Rows near named flat spaces through zero (a row that begins with a name and a colon came from that space)
lhtz: [  90   -3   81  -54  183  -69  -61 -131   19   53  113   22 -195 -274
 -100  -56   19   27  -10 -117   25   38  -13]
thrr: [ 235  246  129 -103  199   15  -22  -53  -70  109  138 -192 -115  -23
 -180 -323  121  183  288  -49  111 -113 -213]
pgfg: [ 287  111  171 -297  332 -149  101    6 -224  -84   34 -139   57  -46
   96 -123   47  116  175  -52  305  -77 -206]
thrr: [  98  -11  173  -55 -170   48    8  -18   35  -28 -176 -106  427   79
  194 -138  111 -171  -34  -34 -163 -111  -66]
thrr: [  46  119 -205  191 -174  121  227  -13  -37  -75    3 -163  -36  434
 -199 -110   50   62  139  244  180  -66  -39]
pgfg: [ -69  -96  -71  108 -134   71   30   95  -27 -116  -59   73  131   29
  110  171  -90 -169  -98   22 -127  -26  127]
lhtz: [ -32 -181  -61  160   98 -129  155 -201   18 -217  -25   57  -56 -163
 -183  142 -135  -38  -45   72  108   -2  333]
lhtz: [ 323  166   15  -67  -71  211   76   11   -5   -7   27 -384   19  363
   67 -367  289  114  197   26  126  -84 -265]
pzsc: [ 134   49  -61   86  -86  176   48  -84   56   28   15 -158  -49  225
  -43 -133   96   55   27   37   32   11  -81]
pzsc: [  70  234  -33    0 -191   73  123 -133  -41  116   64 -140  -46  163
  -61 -295  171    1   15   82   99   10 -199]
pzsc: [  24   21   25  -13   24   37  -86  -86   63   86   70 -136 -132  -51
  -44 -185  112  216   79  -76   17   51   52]
pgfg: [ 164   77  110  -59  104   72 -114   63   19  117   25  -40   29   42
  -47  -81   43   14  102  -80  -79  -71 -231]
pgfg: [ 152  101  159 -130   79   -9  -67  -48  -44  133   17 -119   91   -7
   -1 -214  104  136  102  -99   27  -28 -172]
lhtz: [ 108   62  -32   -4  -77  114   74  -19   39  -73   19 -128  -55   89
   83 -115  121 -103    4   35   13  -31  -67]
dcfp: [  34  155   -2 -117  -92   63   -5  134  -72   69    1 -213   69  272
  109 -230  167  220  176   33  105  -25 -151]
pgfg: [ 359   72   94  -46  -13   91   54   20  -38  -61   42 -280   80  131
  -27 -300  251  -50  162  -44   41 -156 -228]
lhtz: [ -11  -86  -83  127 -293   43  172  231   36 -193 -269  -28  453  520
   37  114   18 -262   24  251  -57 -191  -88]
dcfp: [-140  118    0  -59    1  -89   27   44  -83   88  -23  157   54   11
   -2   87 -116  -36  -26   72   29   10  -94]
dcfp: [-168 -156   24  133  -94 -128  -57  -79  -14   26   10  278   66 -372
  -95  191 -144 -235 -240  -93 -217   39  195]
lhtz: [ 171   52  123  -70   41   13   15  -12   10    2  -46  -47  140   34
   15  -85   60 -129   32  -18  -35  -97 -188]
thrr: [  -2  -92  137  -21  -62  -38  -56  -67  -25   13  -79   20  260 -161
  117  -12   -9  -56  -99 -120 -139   -4   98]
lhtz: [  59  -94  336 -267  436 -349 -252   61 -120   66   79   99   51 -590
  -65  -16  -42  165  151 -301  -28  -69   46]
dcfp: [-241   16   96   18  -25 -154  -20  -17  -43   62 -123  252  274 -160
  -29  159 -221 -114  -67   33 -146  -44  109]
pgfg: [ 310   16  124 -212  318  127 -109   11  -22   34   70  -74 -119  -62
  213   16   12   56    4 -191   44   48 -234]
lhtz: [ -44   36  321 -268  222 -254 -182   40  -79  137  -89  -15  309 -217
   45 -140   -4  273  198 -149   -9  -76   -1]
pzsc: [ 197  -50  146 -187  333   43 -125  -15  110  -87   39 -123 -160 -206
  167  -42   57   74   97 -160    3  -13   10]
pzsc: [ -34  -25  -73  -14  -60   17   86  131   13 -110 -114  -30  113  270
  103   86   -5  -26   28  134   71  -35  -30]
lhtz: [ 220  215   37  -86   99  102   28  -41 -150   86  124 -244  -78  120
  -26 -280  109  269  213  -42  179  -23 -161]
thrr: [-193  -41  -38   48 -162  -71  -98  -76   48  140   84   68 -137 -203
  -66  -70   72   59 -124  -73  -79  130  123]
pgfg: [-223   68   24  -55   46 -133   91   22 -105  -43 -138  185  222   -9
   95  198 -247  -38  -16  124   38  -26  103]
thrr: [ 138 -119  247 -207  249 -123 -228  144   -9   11   14   18   94 -314
   99    5   47   -3   66 -249 -129  -74  -67]
dcfp: [ 124 -150  176  -71   91 -126  -97 -138   -9   16   39  -48   48 -335
  -11 -116   99   45  -52 -217  -37   26   88]
dcfp: [-229  -19   27   42  -73 -145  -37  -24  -39   46   -4  185   69 -250
  -55   77 -107  -69  -83  -18 -113   12  168]
pgfg: [-123  -55  -87   85 -150   58   84   65  -31 -103 -130   30  207  184
  134  147 -106  -46  -56  103  -30   -7  139]
dcfp: [-254  194  -44   13 -261  -71  -39   71  -66  215   66   88   -4   -8
  -96 -138   59   14    1   53  -69   19  -76]
lhtz: [ -64  -91  103 -160  181  -90 -194   62   84   86  -23   54  -42 -138
   97   65  -11  161    5 -122  -29   76    7]
pzsc: [  29  -93    1  -74   45  -45   51  148    0 -194 -111 -148  141  178
  124    4   57  102  149   67  113  -81   83]
thrr: [ -62  -44   35    2  -94  -31 -149  137  171   39   28   64  -78 -133
  -56  -37  136 -203  -17  -46 -223  -62  -75]
dcfp: [ 285 -106  445 -361  577 -150 -312 -104  -75  130   71  157   44 -700
  201   94 -121  -10  -93 -472 -140   40 -123]
lhtz: [ 113 -173  110  -79   86  -13  -20  -26  163 -183  -98  -38   63 -136
  174   44   70 -202  -72  -63  -89  -47   61]
lhtz: [-294   83   10    5  -77 -183   67   79 -105   38 -150  170  300   91
  -55  114 -189   32   57  166   17  -65   77]
pzsc: [ 218  -28  117 -129  179   20  -46   51    5  -41   -6  -47   29  -33
   95    4   40  -66   31  -93   -3  -54 -162]
thrr: [ -10  -29  -94  117   40   -5  107  -85  -80  -62   32   74  -65  -13
 -106  131 -142   -7  -48   53   85   31  106]
dcfp: [  63  -83  216 -127   25 -235 -144  -64  -71   99   93  -52   62 -408
  -77 -246  193   86   13 -243  -42   -4   31]
pgfg: [ 111  182  316 -162   52  -79  -58   30 -197  169 -132  -48  558   38
   34 -187  -35   90  182  -81  -75 -179 -205]
pgfg: [-123   14  140   38 -123 -171 -102  -40  -10  114   27   60  139 -299
 -185 -170   67  -46   33  -86 -183  -84   93]
pzsc: [-30  -4 -22 -19 -32 -32  22  75 -17 -56 -14 -55  24  57  22 -33  46  41
  68  37  43 -32  34]
thrr: [ -68  231  -17  -90  -94   21  -34  149  -97  120   68 -177  -15  176
    7 -270  144  272  244   43   86  -41  -95]
thrr: [ 153    8  196 -223  262 -159 -156   -3   21   94  143  122 -206 -438
  -21  -32   81 -172  -60 -210  -56    1 -241]
thrr: [  -3  -89   90   34  160  -96 -189 -109   80  111  151  111 -239 -442
 -214  -12   -8   20  -32 -193 -133   43   96]
lhtz: [-333  121   89   30 -273 -282   16   -9  -30  153  -96  147  301  -86
 -219 -146   19  -71   33  119 -105 -100   38]
dcfp: [ 254 -318   46  -59  410  -10  -88   75   60 -298   62  -55 -210 -276
   92  208  -32    0   44 -186   32  -24  188]
thrr: [-155 -171   79   27  -62  -25 -130 -129  184   41  -75  210   43 -319
  118  160  -74 -230 -290 -115 -274   98  157]
pzsc: [ -66 -153   14  -26  224  -15  -33  -36   91 -163  -59   78  -70 -185
  143  234 -170    6  -42  -32  -18   39  263]
pzsc: [ -68  -63   64  115 -166 -152   -3  -71  -26   39   15  140  131 -254
 -199  -31   17 -230 -112  -44 -163  -59   58]
thrr: [-385 -239 -152  301 -538  -53   70 -122  160  -83 -106  268  127 -200
   11  187  -28 -476 -449   77 -324   88  356]
pzsc: [ -93   68 -132  121 -180   59  146 -107  -23   12  -24   23    5  168
  -35   15  -48  -34  -92  139   61   57   32]
dcfp: [  21   -7   -7   27  -49  102  -52  170   69  -30  -80 -108  124  243
   26  -28   49   57  149   45  -72  -99  -33]
pgfg: [ -35    5  -42   39   89   19   11 -105    9   54   29  157 -127  -76
  -37  163 -155  -54 -129    4    6   91   -7]
pzsc: [ 138   66 -133   44  -88  185  232   10  -64  -95 -153 -206  200  629
   99   -5   -9  136   81  218  242  -14 -125]
pzsc: [  81   26  288 -257  225 -219 -271    0  -83  248  117  -63    8 -367
  -66 -268  147  318  152 -294   -2   13 -101]
dcfp: [-109  -30 -119  125  -24   58    0   17  149  -27  -18   58 -141   97
 -105  107  -56  -31    3  108  -41    8   70]
pgfg: [-161  169   85  -62  -47  -76   32  -74  -50  109  -84   90  192  -20
   31  -39  -95   -3    2   68  -23  -19  -16]
pgfg: [ 201  -42  -31  -47   39  112  -26    6   93  -54   84 -213 -216   69
   53 -151  213   70   49  -61   72   29  -78]
dcfp: [-197 -160  -42  159  -19 -148   12 -127   79  -93   14  173  -96 -326
 -172  137 -108 -121 -112    8  -88   20  333]
[-111  175  110  -84 -175  -63 -142 -100   32  306  127  132  -99 -319
  -33 -209  137 -160 -165 -129 -196   76 -194] : thrr
[  37  145  181 -142   86 -154  -58  -22 -146  210   -4  -34  196   -8
 -116 -195   27  232  154  -58   84  -42 -171] : pgfg
[-367 -318 -129  327 -240  -45  -16   35  318 -199 -168  390   54 -202
  -92  446 -205 -566 -307  127 -417  -45  362] : pzsc
[  45  164  133 -125  172  -14 -214  -15  -59  265  194   28 -201 -287
  -83 -157   30  164   83 -203  -64   40 -151] : pzsc
[  60  117   15   75  -94  174  -42  -17   38  153  -43 -108  126  273
  -69 -136   28  124  101   28  -70  -37 -129] : thrr
[ -60  -72 -105  103  -14  -79   63   10   -5 -120   71   16 -160  -90
 -149   35    4  -24   25   51   58  -15  161] : thrr
[ 318  193  133 -233  265   59 -110   60 -212  183  184 -182 -113    0
   35 -229  106  301  197 -195  163   10 -334] : pzsc
[  10  -80  -66   69   11  133   27   80   10 -118  -82   30   87  139
  134  206 -133  -70  -39   38  -56  -15   73] : dcfp
[ 380   55  131 -205  242   92  -79    9  -88  110   92 -112  -63   33
  104  -89   94   78   21 -183   97   33 -375] : pzsc
[ -67   57   77  -41   14   -3 -129   49    0  104   27   38   21 -130
   17  -41  -12   38   42  -81 -125  -17    2] : thrr
[ 138   -4  170   39   62  -97   15  -30 -129   57  -74  102  349  -38
 -180   35 -114 -124   24  -41  -79 -143 -130] : lhtz
[ 378  -28   40   -1   97  200  168 -246   67 -251   -7 -344  -40   59
  144 -203  150  -24   49  -22  125  -48   72] : lhtz
[ -61  -62 -104  128 -178   31    8   21   -3   58  -16  -17   45  188
  -99   -1   28   90  -31   43    6   47   24] : pzsc

Rows near named flat spaces through zero
gbhh: [ 335   -5 -181  115  -82  -33  168  137  336 -284  385  -24 -153   58
  176   79  -80 -194  -15  -18 -142   67  -88]
dqbm: [ 151 -108  -63  -27  -58   25  193  256  106 -130  151  238   67  134
  159 -222 -194   20  -15  -94  -95   20   89]
bfnh: [ 133    6 -106  247  -31  -46   91   83  173  -82  162   34 -130   79
   85   59   75  -28   47   13  -54  -67  -58]
gbhh: [ 175  205  -74   79  -24   75 -193 -215  155   -5  -12 -172  -94 -192
  -78   56  121  -93  -33  150   21  -45 -195]
dqbm: [ 176 -216 -281 -176 -245 -104   47  192 -294 -228  191   78  -18  277
 -270  101  -15 -167 -239 -112  -93 -223 -197]
gbhh: [ 381  118 -237  353  -46   34  321  277  315 -220  217  211  -70  -28
  406 -439 -217   14  111  -44   -5   28   68]
dqbm: [-290   26  -54 -126  -62  -73 -124 -162  -81  -82   38 -171 -149  -30
  -78  120  113 -189 -126  -10 -108   94 -121]
dqbm: [-148   78    9 -152    5  140   51  174 -178  -92   68   17  171 -108
   42 -104    4  133   80   82  -79  201  213]
tmzr: [  -6  -15   86    4   33  -94  -90 -219 -157  -82 -111   98  -91 -170
 -327   38  134   56 -139   66  -83 -102  -85]
bfnh: [ 138   21  -45 -137 -141   52  -35   30  174 -143  104  105  -11  -41
   91 -274 -125 -119 -158  -21 -122  111  -71]
dqbm: [ -50    7   51  -52  166   43   53  -30  -20  160 -121 -141   99   -8
   47  165  -38   36  120  -38  168  -10  100]
tmzr: [ 306   52 -128  194 -113 -127  -20  -67 -176 -210   57   43 -162 -157
 -318   53  243   -6 -157   96  -14 -165 -188]
gbhh: [ 219 -102    5  -10   31   44  214  253   25  -13   38  200  155   91
  105 -129 -153  119   52  -80   50  -32  156]
tmzr: [ 102 -102    4 -295  -87  -31  -75  -53  159   -1  104 -198  -21  104
   24  211  -66 -291 -173 -113   18  100 -137]
bfnh: [ -82 -257 -229 -196 -199  -71  135  316 -136 -198  274  123  -13  390
  -49  109   17 -157 -172 -167 -199  -83  -62]
bfnh: [-384  -52  -71 -249  -94   34 -124   15 -315   -1  -51   -1   71  119
 -124  -56  -20  -22  -69  -20 -109   -9  -14]
dqbm: [-285 -124  -31 -351  -32   62  147  244  -93 -169  167  111  119  114
   98  -69  -83  -35  -74 -109 -217  209  183]
tmzr: [ -19   88  175 -150   71   80 -178 -224  159  184 -148 -195   70 -127
  106  -28 -184  -63   50   27  119  149   -3]
gbhh: [ 279 -145   42   55   -1 -101  141   71  258  -69  202  -17  -57  143
  156  126 -228 -114   43  -94    1   49   -8]
dqbm: [ -45  297   65   96  138  106 -149 -265  200   50  -74 -234  -96 -370
  -21  167  341   -2   32  195   23  118  -34]
gbhh: [-311    7  287 -141   37  -61 -324 -358 -363  211 -359  -78   53 -165
 -305  -20   -6  117  -30   90   80   14  -19]
dqbm: [  -7  118  189  232  101   33  -57  -85  -31  157 -217  112   45 -196
  -31 -156  119  270  121  130   95  -20  109]
dqbm: [ 167  247  108  394  148   20   -2 -122  135   40  -40  -95  -89 -329
    4  109  287  181  179  216  101   43   60]
gbhh: [ 208   84  -80  147  -23  -74  -87 -142  -96  -66    6 -127 -141 -148
 -309  291  355  -34 -102  117   48 -160 -188]
bfnh: [ 237 -111  -70   18  -18 -108  135   68   77 -190  216    1 -115   51
 -117  295  146 -110 -116  -41  -80  -53  -77]
dqbm: [ 238  280   14  462  181  114   60  -55  474  -11  136 -102 -127 -244
  202  152  215  110  267  231  -11   48   44]
gbhh: [-321  -36 -173   40  -74  -25  -49    4  -93  -13   -7   76  -98  196
  -26  -70   38  -53  -37  -44 -137 -155 -106]
tmzr: [  15  333  248  280  208  113 -305 -454  193  172 -253 -109  -88 -476
 -191   99  341  206  116  345   25  -22  -58]
tmzr: [-148 -162  -29 -247  -66    3   95  197  -71   59   23   10  139  262
  213 -133 -310  -88    6 -201   48   95  101]
gbhh: [-390  -66   40 -309   -2   35  -65   27 -296   37  -69  -44  113   49
 -128   94   99   15  -67  -30  -62   77   86]
tmzr: [ 112   59 -142  238   29   39  224  211  252 -108  212   45  -55   57
  291  -53  -34    6  152  -10  -45   41   84]
gbhh: [  82   69  -91   39  -54   81   18  103  -42 -149   85  146   18  -82
  -96  -99  140   91  -42  102 -134  -39    5]
tmzr: [-143   36   77   47  -46  -53 -184 -167 -202  132 -227   16  -22  -63
 -152 -123   75   67  -50   40   75  -76  -74]
tmzr: [ 84   0  41  -2 -46   3 -10  50 119   3  82 -37 -13   5  50  74 104 -38
 -32  11  -2  81  -7]
bfnh: [ 136   10    0  112    3  -38   24  -26  -34 -139   41  135  -65 -109
 -172    2  117   81  -52   80  -99  -78  -31]
tmzr: [  99 -295   68 -233  -64  -97  253  308  110  -98  297   -7   91  310
  286   89 -377 -150   24 -232  -24  245  159]
tmzr: [-143 -311  -30 -486 -227 -178    4   79 -188  -95  116  -78   10  309
   25   -2 -324 -342 -267 -298  -32  156  -83]
bfnh: [  52  159  -78  149 -120  -25 -173 -153  161  -83  123 -177 -204 -107
   -1   66  168 -154  -48  124  -69   61 -203]
bfnh: [  22  -84  -88 -272  -89   87   59  191  -65 -222  191  143   93   52
 -101  -11   20  -23 -142   -3 -227   43   32]
bfnh: [  95  -28  -72  -58  -42   96   45  160  105 -126  188   99   42   68
  -19   62   70   11  -25   50 -172  -15    8]
gbhh: [ 124  106  -41   98  -46   -9  -77  -96   52 -104   73  -66 -104 -137
  -78   40  107  -42  -33  108  -50   11 -105]
bfnh: [ -53    2   15  -15   -5  -41  -66 -135   37    0  -43  -22  -66  -18
    0  -57  -98  -71  -34  -19  -20    2  -71]
gbhh: [ 123 -111  155    5  105  -77  148   58  103   20   49    2    9    6
   25  225   70   27   11  -62   55   70  109]
bfnh: [ 513  314   51  459   66   74   88  -42  507 -109  118   26 -121 -395
  285 -239   31   93  154  194   49  165   39]
dqbm: [ -69  -65  138 -218  -45  -17  -55  -24   21    8    8  -24   41   -8
   34  -27  -70  -69  -92  -49  -29  182   33]
tmzr: [  39  186  223   91   86  147 -161 -109   38  278 -277  -13  160 -226
   64 -209   13  229  149  145  198   63  112]
gbhh: [ 193   47    4   25   20   25   39   -4   90  -77   43   28   -2 -117
   -8  -23    7   11  -19   39   -7   23    3]
bfnh: [ -67  -34 -150 -168 -193  -76  -77   10 -170 -127   73  -61  -94   45
 -157   54  193 -193 -259  -57  -63    0 -168]
dqbm: [ 126  118    0  243  -32   -5  -13  -42  185  -92   49  126 -131 -148
   27 -156  140   50  -23  101  -92    4  -52]
bfnh: [  12 -104   38 -480 -129  -26 -188 -121 -277 -173   29  -42   31 -102
 -470  230  211 -140 -375   24 -151   28 -149]
tmzr: [  96 -187    4  -61 -125 -103  198  283  -52  -47  135   78   79  226
  248 -185 -327  -49   23 -191   72  144  124]
dqbm: [  13 -146 -132 -108 -115  -77   71  100  -23 -156  138  103  -67  172
  -54    9  -19 -137 -168 -115 -130  -66  -94]
[ 472  204 -216  614   63   28  322  221  524 -164  349  -42 -171  -41
  470  -33  -63    6  323   76   44   35   52] : tmzr
[ 196  196  -16  180   53   98  105  113  161   95  -22 -102   60 -158
  269 -105   72   66  140   34  223  123  121] : gbhh
[ 262   58   55   21   12   62  197  214  188 -131  198   17   80 -127
  257 -104  -92   43   87   15   14  272  195] : gbhh
[ 303   40 -118  195  -85  -91   80   25  152 -194  229  -74 -159  -29
   81   35  -57 -128    9   19  -17   37 -103] : gbhh
[   2  202  105  226   91   -6  -49 -208  102   -3 -142   56 -116 -336
   -5 -182  162  109    5  119    9   58   11] : gbhh
[ -32 -135   68 -358 -131  -55 -131  -61 -117   98 -101  -96   80  107
  -25  -59 -196 -184 -187 -154  110   80  -81] : tmzr
[ -19  114   73  222  -91  -46 -218 -163 -239   48 -157   46  -41 -146
 -180 -214   28  163   49  172   32  -70  -74] : gbhh
[ 142  -15  244 -251   95   99  115  109  118   94  -55   -6  247 -128
  248 -159 -249   65   54  -75  156  312  269] : dqbm
[-113 -273 -134 -329 -183 -190   83   94 -273 -218  140   35  -51  247
 -105    5 -205 -250 -253 -237 -113   16  -93] : tmzr
[-150   17  125   61  150   36   16  -52   22   63  -34  -18   47  -31
   64   45 -120  127  202   61  -27   54  137] : tmzr
[ 106 -132   24 -301 -119   -9   21  149  -94   29    3    0  130   97
  -15   -4   -6  -94 -185 -137   94   76   13] : bfnh
[-100  109   46  176   15  -15 -217 -212 -226   46 -154    6  -74 -161
 -362  116  331  162   -6  209  -39 -180 -107] : bfnh
